Facts:
K729 | fivis K286 | tregras dreleten
K478 | fivis K584 | tregras dreleten
K720 | fivis K193 | tregras dreleten
K897 | fivis K738 | tregras dreleten
K918 | fivis K165 | tregras beplur
K95 | fivis K902 | tregras dreleten
K861 | fivis K630 | tregras beplur
K317 | fivis K602 | tregras beplur
K286 | fivis K9 | tregras beplur
K386 | fivis K312 | tregras dreleten
K541 | fivis K816 | tregras beplur
K867 | fivis K23 | tregras dreleten
K489 | fivis K469 | tregras dreleten
K803 | fivis K146 | tregras dreleten
K158 | fivis K308 | tregras dreleten
K120 | fivis K84 | tregras dreleten
K555 | fivis K191 | tregras beplur
K786 | fivis K826 | tregras beplur
K404 | fivis K110 | tregras dreleten
K902 | tregras beplur
K84 | fivis K786 | tregras beplur
K243 | fivis K555 | tregras beplur
K137 | fivis K243 | tregras dreleten
K630 | fivis K214 | tregras dreleten
K571 | fivis K70 | tregras dreleten
K795 | fivis K60 | tregras beplur
K256 | fivis K250 | tregras dreleten
K170 | fivis K277 | tregras beplur
K9 | fivis K372 | tregras dreleten
K110 | fivis K221 | tregras beplur
K4 | fivis K711 | tregras dreleten
K820 | fivis K478 | tregras dreleten
K456 | fivis K739 | tregras dreleten
K810 | fivis K862 | tregras dreleten
K811 | fivis K893 | tregras beplur
K888 | fivis K79 | tregras beplur
K77 | fivis K256 | tregras beplur
K389 | fivis K489 | tregras dreleten
K226 | fivis K795 | tregras dreleten
K915 | tregras dreleten
K193 | fivis K819 | tregras dreleten
K323 | fivis K712 | tregras dreleten
K14 | fivis K541 | tregras beplur
K531 | fivis K624 | tregras dreleten
K342 | fivis K226 | tregras beplur
K60 | fivis K466 | tregras beplur
K641 | fivis K752 | tregras beplur
K279 | fivis K881 | tregras beplur
K636 | fivis K233 | tregras beplur
K237 | fivis K884 | tregras dreleten
K896 | tregras dreleten
K143 | tregras dreleten
K602 | fivis K388 | tregras beplur
K819 | fivis K642 | tregras dreleten
K816 | fivis K345 | tregras beplur
K826 | fivis K672 | tregras beplur
K455 | fivis K135 | tregras beplur
K233 | fivis K568 | tregras dreleten
K312 | fivis K570 | tregras beplur
K284 | fivis K692 | tregras beplur
K576 | fivis K919 | tregras beplur
K359 | fivis K681 | tregras beplur
K862 | fivis K576 | tregras beplur
K715 | fivis K512 | tregras dreleten
K326 | tregras dreleten
K986 | fivis K143 | tregras dreleten
K883 | fivis K586 | tregras dreleten
K221 | fivis K883 | tregras dreleten
K887 | fivis K120 | tregras dreleten
K881 | fivis K391 | tregras beplur
K445 | fivis K323 | tregras dreleten
K391 | fivis K248 | tregras dreleten
K408 | fivis K582 | tregras dreleten
K672 | fivis K326 | tregras dreleten
K23 | tregras dreleten
K182 | fivis K456 | tregras dreleten
K994 | fivis K553 | tregras beplur
K277 | fivis K57 | tregras dreleten
K57 | fivis K811 | tregras beplur
K388 | fivis K49 | tregras dreleten
K642 | fivis K287 | tregras dreleten
K692 | fivis K810 | tregras dreleten
K333 | fivis K301 | tregras dreleten
K624 | fivis K14 | tregras dreleten
K330 | tregras beplur
K407 | tregras beplur
K504 | fivis K703 | tregras dreleten
K848 | fivis K170 | tregras dreleten
K796 | fivis K896 | tregras dreleten
K367 | fivis K757 | tregras dreleten
K244 | fivis K137 | tregras dreleten
K191 | fivis K729 | tregras dreleten
K49 | fivis K940 | tregras beplur
K725 | fivis K96 | tregras beplur
K833 | fivis K127 | tregras beplur
K321 | fivis K136 | tregras dreleten
K584 | fivis K761 | tregras dreleten
K366 | fivis K244 | tregras dreleten
K893 | fivis K284 | tregras beplur
K345 | fivis K887 | tregras dreleten
K564 | fivis K720 | tregras beplur
K712 | fivis K4 | tregras dreleten
K891 | fivis K366 | tregras dreleten
K79 | fivis K77 | tregras beplur
K731 | fivis K367 | tregras dreleten
K955 | fivis K402 | tregras dreleten
K301 | fivis K820 | tregras dreleten
K167 | fivis K715 | tregras beplur
K402 | fivis K918 | tregras dreleten
K146 | fivis K504 | tregras dreleten
K711 | fivis K386 | tregras dreleten
K940 | fivis K279 | tregras dreleten
K124 | fivis K100 | tregras beplur
K657 | fivis K363 | tregras beplur
K752 | fivis K167 | tregras dreleten
K281 | fivis K888 | tregras dreleten
K761 | fivis K978 | tregras dreleten
K739 | fivis K359 | tregras beplur
K919 | fivis K796 | tregras beplur
K383 | fivis K850 | tregras dreleten
K248 | tregras dreleten
K135 | tregras dreleten
K469 | fivis K281 | tregras dreleten
K681 | fivis K571 | tregras dreleten
K136 | fivis K657 | tregras dreleten
K850 | fivis K636 | tregras beplur
K91 | tregras beplur
K933 | fivis K803 | tregras beplur
K308 | fivis K95 | tregras beplur
K70 | tregras dreleten
K553 | tregras dreleten
K703 | fivis K891 | tregras beplur
K165 | tregras dreleten
K568 | fivis K158 | tregras dreleten
K214 | fivis K994 | tregras beplur
K100 | fivis K407 | tregras dreleten
K250 | fivis K342 | tregras beplur
K884 | fivis K564 | tregras beplur
K582 | fivis K455 | tregras beplur
K127 | fivis K124 | tregras dreleten
K512 | tregras dreleten
K570 | fivis K399 | tregras beplur
K363 | fivis K986 | tregras dreleten
K586 | fivis K317 | tregras dreleten
K372 | fivis K955 | tregras beplur
K466 | fivis K237 | tregras dreleten
K287 | fivis K330 | tregras beplur
K96 | fivis K445 | tregras beplur
K978 | fivis K182 | tregras dreleten
K399 | fivis K383 | tregras beplur
K757 | fivis K531 | tregras beplur
K738 | fivis K641 | tregras dreleten

Known rows:
K317: [ 12  16 -20   1 -11  13  -4  13 -10  26  -8 -28   1  27   5 -31  46  16
  17  -8 -17   4  30 -16 -14  15   4   9 -22]
K819: [  9 -16 -23 -14   3  12   7  10 -26   1   5   3 -14  41   6 -34  24   3
 -22 -17 -26 -14  -9  12  10  19 -17  -1  -8]
K110: [  8   6 -17   2  -5   5   7   2 -16  20  -3 -18  -3  15   9 -31  47   9
  14 -12 -24  -3  29 -10 -13   8  -4   7 -12]
K940: [ 11  -1 -30 -18 -17  37 -10  19  -1  11 -10 -11  -4  47   2 -16  17  14
  -4  -8 -39   2  17   4  10  33  -2   4 -27]
K915: [ -1 -10 -26   2   1  43   8   7  -6   7   0   8 -13  13   1 -13  27  -6
 -10 -21 -46  -5  23  19   9  25  -6   6 -15]
K182: [ -1 -26 -17 -19 -19   2  17  18  13 -13 -40   9 -13  15  17 -10  19   4
  -8 -19 -47  -1  19   6  22  17  -6  -4 -23]
K568: [  6 -15 -27 -13   0  24  10 -15  16  -5 -20  21 -13  35  -3 -21  34  22
 -13  10 -64 -31   3  10  -1  30  -7  28  -9]
K221: [  9  -5 -26 -17 -15  31  -4  12  -2   8  -8  -5  -5  41   1 -17  17   8
  -6  -8 -44  -4  15   8  10  29  -6   5 -24]
K391: [  4  -8 -26 -10  -8  37   0  11  -5   9  -3   1  -9  29   4 -15  22   3
  -8 -14 -44  -4  18  12   9  28  -7   5 -19]
K933: [  4  -2 -14   2  -2  -1  11  -6 -12  18   1 -13  -5   6  10 -25  47   4
  12 -15 -25  -6  28  -8 -13   7 -11   2  -4]
K165: [ -3 -10 -27   7   4  50  10   7 -11   7   1   7 -13   7   2 -14  32  -3
 -11 -23 -49  -7  25  24   9  24  -3   8 -17]
K279: [ 10  12 -19  -1  -8  12   0   9 -12  25  -6 -25   0  21   7 -30  48  15
  15  -8 -17   4  31 -12 -13  12   0   8 -18]
K333: [  2 -16 -23 -14 -10  22   5   4  -2   0  -6   6 -11  28   5 -16  18   1
  -8 -13 -48  -9  15  12  13  24 -12   1 -13]
K757: [ 12   6  -4 -19   2   3  17 -22 -25  12   6 -13  -8  16  31 -32  57   0
  16  -1 -27  11  28 -13   3   5  -5 -10  -3]
K994: [  3   0 -16   8   3   6  15  -3 -15  20   1 -10  -7   0   9 -27  52   2
  13 -18 -26  -4  33  -3 -13   4  -6   7  -6]
K893: [  0  -5 -29   2   9 -11  14  -5 -14   9   6   0  -3  19 -12 -28  45   9
  13 -31 -18 -18  46  -8 -35   3   6 -22 -12]
K850: [ 11  -7 -20   3   9   0  17 -20   1  11 -13   5  -6   9   4 -32  59  17
   9  10 -48 -30  14  -6 -27   4  -3  35  -8]

Rows:
No name comes twice in this set of rows, the named rows included.
[ -4  -9 -27  10   6  44   8  12   0   7   0   6 -18   6  -5 -14  29  -9
  -8 -24 -48  -5  26  23   9  28  -6  12 -14] | K326
[  2 -17 -31 -15  -3  19   4   0  -2  -2   3  11  -7  37  -8 -17  17   3
  -8 -22 -43 -19  22  11  -2  23  -3 -15 -16] | K277
[ 22 -14 -20  -4   8   1  12  -4 -23  20  10  -3  -4   0  16 -24  47 -13
  16   1 -40 -15  19   0 -25  -9  -3  25 -20] | K312
[ -2   4 -19  24  12  24  19   0 -15  22  -1  -5 -12 -14   3 -25  64   2
   9 -23 -28  -4  38   4 -16   6   0  15  -7] | K902
[ 18 -10 -19  -1   9   2  15 -12 -10  16  -3   4  -7   3  11 -28  53   3
  13   7 -44 -22  16  -3 -28  -3  -4  31 -13] | K399
[ 11  -6 -15  -2   1  -1  11  -1 -24  20   9 -12  -5   4  16 -27  43  -9
  16 -13 -28  -2  29  -4 -13  -3  -8   4 -13] | K96
[  3 -12 -27  -8  -2  32   9  -3   3   1  -8  14 -13  24   0 -17  29  10
 -11  -7 -53 -17  13  14   7  28  -8  14 -10] | K95
[ -1   3 -18  17   8  18  17   2 -16  22   2  -8 -10  -9   5 -28  58  -1
  11 -22 -25  -2  36   2 -14   4  -3   9  -7] | K91
[ -1   3 -13  15   3  13  15  -8 -27  11   4 -21  -1   2  14 -35  52   5
  17 -19 -35  -9  36   1 -13   3  -3   6 -15] | K918
[-10 -15  -7  -8 -11  38   4 -17 -22  -7   8 -23   7  28  15  -9  13   9
   0 -15 -61 -22  19  10   8  24 -22   0 -22] | K191
[ -9 -22  -5 -20 -13  28  -5 -10   5  15   1 -12   4  23   5  20   6   4
 -12 -19 -43 -13  15  -3  10  31 -37  -2  -2] | K244
[  7 -15 -23 -15   2  17   5   9 -23   1   4   4 -13  37   7 -28  23   2
 -20 -16 -31 -12  -2  13  12  20 -15   1 -10] | K642

The same nodes again, as new rows of numbers:
Known rows:
K555: [  7 -48 -32 -20   4  10  25 -14 -25   2  18  16  -7  -1 -10  -5 -11  28
  18 -10  -2  12  11   5 -14 -10  -3  -6   8   6  18  17]
K636: [ 29  -8  -2  -7  -8  17  14 -16 -25 -27   3  14   8   0  41 -11  -6   4
 -12 -38  -7   6  20   7  33 -25 -12   8 -24 -34 -20  11]
K445: [-22  19  19  -1  -1   8  21   7  23  11  12  -7  12 -17   6  -5   9  -9
   6  17   4 -17  -5   4 -18  18   3   9  28   3  -2   7]
K739: [-17 -15 -15   3  11 -41  -2  19 -13 -26  17  -3  13  17  18  20 -18  12
   8 -14  -9 -20  11  -1  -4   6 -25  -6 -18   4  13 -12]
K731: [  7   4  14  11   6   5 -14  -3   9   5  -5   0  -2  -3   2   3  -3  -9
   1   8   4  -8  -7   0   6   8   7  -6  20   2   2   8]
K146: [ -7  -2   3   6 -26  21  -9  19  -5  10 -12  -8  -1  18   2  -8  -2 -13
   2  -6   0   4 -15   8  -4  -1  -8 -17  45   0  25   4]
K14: [ 22 -38  34  -8  45  -7 -12  -4 -30 -21  34  17 -14  18 -28 -12 -16   9
 -11  18   1 -16 -21   4  21 -13 -18 -21   0 -12 -14   2]
K994: [ -4 -17  -6 -10   3  -7  12   2 -16  -9  13   5   0   3  -8  -5  -2  11
  -3  -3  -9   3   6   3  -2 -12 -13   2 -16  -5  -3 -11]
K884: [  0 -47  -8 -25 -14 -21  29   7  13 -23  -9   8  18   5 -21 -13   9  -7
  -3  14   3  23  -1 -22   5  -9 -20   7 -32 -37  11   5]
K681: [ -6  12   2  13   5 -15 -20  13  10  -2 -10  -8  10   6  19  18 -10  -6
   9  -1   3 -16   1  -3   0  17   3  -9  14  11  12   4]
K571: [ -5  12   4  11   2  -6 -16  10   5   2 -13  -6   7   0  11  11  -4  -5
   6   3   1 -10   2  -1   1  13   9  -8  11  14   6   1]
K504: [ -8  -5   4   6 -30  28 -11  22  -9  11 -14 -10  -3  22  -1 -10  -3 -14
   3  -8  -2   5 -15  10  -7  -2 -12 -23  51   1  34   3]
K584: [-12  11  -2  18   9 -27 -25  21   9  -9 -11 -11  14  12  28  29 -16  -5
  14  -5   4 -25   3  -4  -1  24   0 -13   8  16  18   2]
K888: [  8 -10 -10  20   1  14  -5  14   3 -13  35   4 -30   1  -7 -12 -34   5
 -19  -1 -15   7  25   3 -20  -4   0  26 -19  -4  -2 -33]
K308: [ 22 -15  -7  -5  -5   4   6 -10 -22 -22   4  12  -1   5  22  -7  -8   7
  -9 -28  -6   7  11   3  21 -20 -14   3 -24 -23  -9   1]
K761: [-16  11  -4  19   8 -34 -27  22   8 -11 -12 -12  17  12  32  31 -15  -5
  16  -7   3 -27   5  -4  -2  27   0 -13   8  18  19   3]
K902: [ -9  -7  -3 -16   4  -1   8   9 -45  -6 -12   1  15  -6 -16  -7   9  18
  -8   4 -24  11  21  10   6 -26  14 -18 -45  22 -23 -28]

Rows:
No name comes twice in this set of rows, the named rows included.
[  5 -20 -15  10 -10   8   5  22  17 -19  20   2 -19   4 -13 -15 -26   0
 -19   5  -7  19  24 -10 -21  -4  -1  30 -28 -14   3 -26] | K342
[ 15  -8  28  12  19   6 -23  -6   3   2   1   6  -6  -2  -3   1  -8 -11
  -2  18   3 -15 -12   0  14   8   4 -16  26  -4  -2   8] | K367
[ -3 -22  -8 -10  -3  -4  14   4 -14  -9  17   4  -4  10  -5  -6  -3   8
  -3  -9  -7   3   0   2  -5 -12 -18   2  -8  -9   5 -10] | K933
[ 10 -11  20 -19  36  -4  -2   3 -30 -21  31   3 -15  37 -26 -13  -6  15
 -14   4  17  -6 -22  -1   9 -14 -13  -2 -12   0 -16  12] | K816
[ -6 -14  -4   1 -32  35  -9  21 -15  15 -15  -8  -4  20  -2 -11  -4  -9
  10 -10  -2   9 -13  12 -12  -5  -7 -26  59   6  39  10] | K366
[  1  11   5   8  -2   0 -11   3  11   5  -9  -4   0   0   8   8  -2  -8
   4   3   5  -6  -3  -2   1  12   7  -3  14   5   5   8] | K333
[  6  32  22  -8  25  10 -15   6  -5  -4   1 -11 -12  38 -14  -7   2   0
 -10   4  36  -4 -29  -6   4   5  12   1   8  19 -10  29] | K345
[  3 -47 -30 -18  -6  15  23  -3 -27   2  15  12  -8   7 -10  -9 -11  22
  15 -14  -6  13   6   9 -16 -14 -10 -11  13   3  24  10] | K243
[ 18 -44 -37 -23  27  -3  28 -39 -10   1  23  25  -7 -24  -4   7 -11  36
  23  -3   7   6  21  -3 -10   3  12   7 -16  11   1  24] | K286
[ -6  55   1 -16   9  11  -3  12   0  -2  -4 -23 -10  45  -9  -8  11   6
 -10 -13  47   9 -27  -9 -10   5  14  19  -5  29  -7  33] | K120
[-13  30   6  -5   0  11 -11  14 -20  12 -35 -13  17  -6 -14  -1  14   3
  -3  15  -7  10  12   6   2  -4  36 -19 -19  41 -17 -13] | K326
[ -9   1  11 -15  -4  11  47   0 -11 -18  28   7  18 -16  27 -18   5   6
  -4 -15  -8  -9  14  10   0 -10 -18  15  -8 -23 -18   5] | K570
[ 19 -19 -24  -3  17  14   5 -32   8  20  -6  15  -6 -24   4  11  -8  19
  27   5  17   4  10  -3  -8  18  33  -1  22  22  10  36] | K729
[-11  11  -1  16   7 -24 -23  16  10  -6 -11  -9  12  11  25  25 -12  -5
  12  -5   4 -22   2  -4  -1  22  -1 -10  10  14  14   4] | K478
[-14  29 -20 -29   2  -3  26  14 -18 -15  18 -15  -9  46 -13 -12  10  21
 -11 -27  32  18 -13  -6 -19 -12  -8  29 -36  14  -7  15] | K786

Now the same nodes, written a new way:
Known rows:
K986: [ -9  -2  -1 -15  -3 -27 -20   7   6 -15   5  13  14   3]
K312: [-15 -10   8   1   4  11  14   4 -20  -9  13 -17  17  19]
K363: [ -9  -4   0 -20  -3 -31 -16  10   9 -15   1  11  13   2]
K279: [  6 -11   5 -13  -4  19  33  -4 -12   8  -6 -13  12   3]
K388: [  7  13 -11   1  14  -4 -23   2  12  -1  -3   0  -5 -16]
K731: [-22 -11  -5  17 -20  14 -11  27  29  23 -19  16 -46 -19]
K725: [-24 -19  18  12 -38   4   3  13 -10   9  29 -37  48   3]
K681: [  3  12 -14  -6  20 -19 -20   3   1  -2  -4  -1  12 -10]
K819: [ -6  23 -11   1  -3  14 -26   3 -18  11  10  39  -1  11]
K182: [  2   7 -12  -4  17 -16 -22   9   5  -4  -4   2   5  -8]
K848: [-13 -13  -3   1  -5   4 -14  21  21  17  -3  14 -20 -23]
K729: [-17  -1  -5   2   5  -1 -30 -16  -6  -2  -6   3 -19  -1]
K811: [ -5  -9   9  18   0  23  24  -1  -8  -5   5 -13  -6  17]
K883: [-12  -3  -3   1   5   1 -22   0   8  -3  11  15 -19  -1]
K248: [ 10   2 -10 -29   9  -6 -11 -22  -9  12  -8  12  -1 -11]
K14: [ -1  -4   4  14 -16  30  32   8   1  22 -18  -7 -13  -1]
K165: [-27   9 -10  -5   1   0 -38 -39 -24  -4 -35  -6 -23   8]

Rows:
No name comes twice in this set of rows, the named rows included.
[29 -8  7 30 13 10 40 35 13  8 35 -1 21 -7] | K933
[ -1 -35  15   8  -1 -44  -7  -5  32 -10   6 -18 -26 -19] | K389
[25 -8 14 19 -6 -3 38 14  1  3 27  8 14  5] | K703

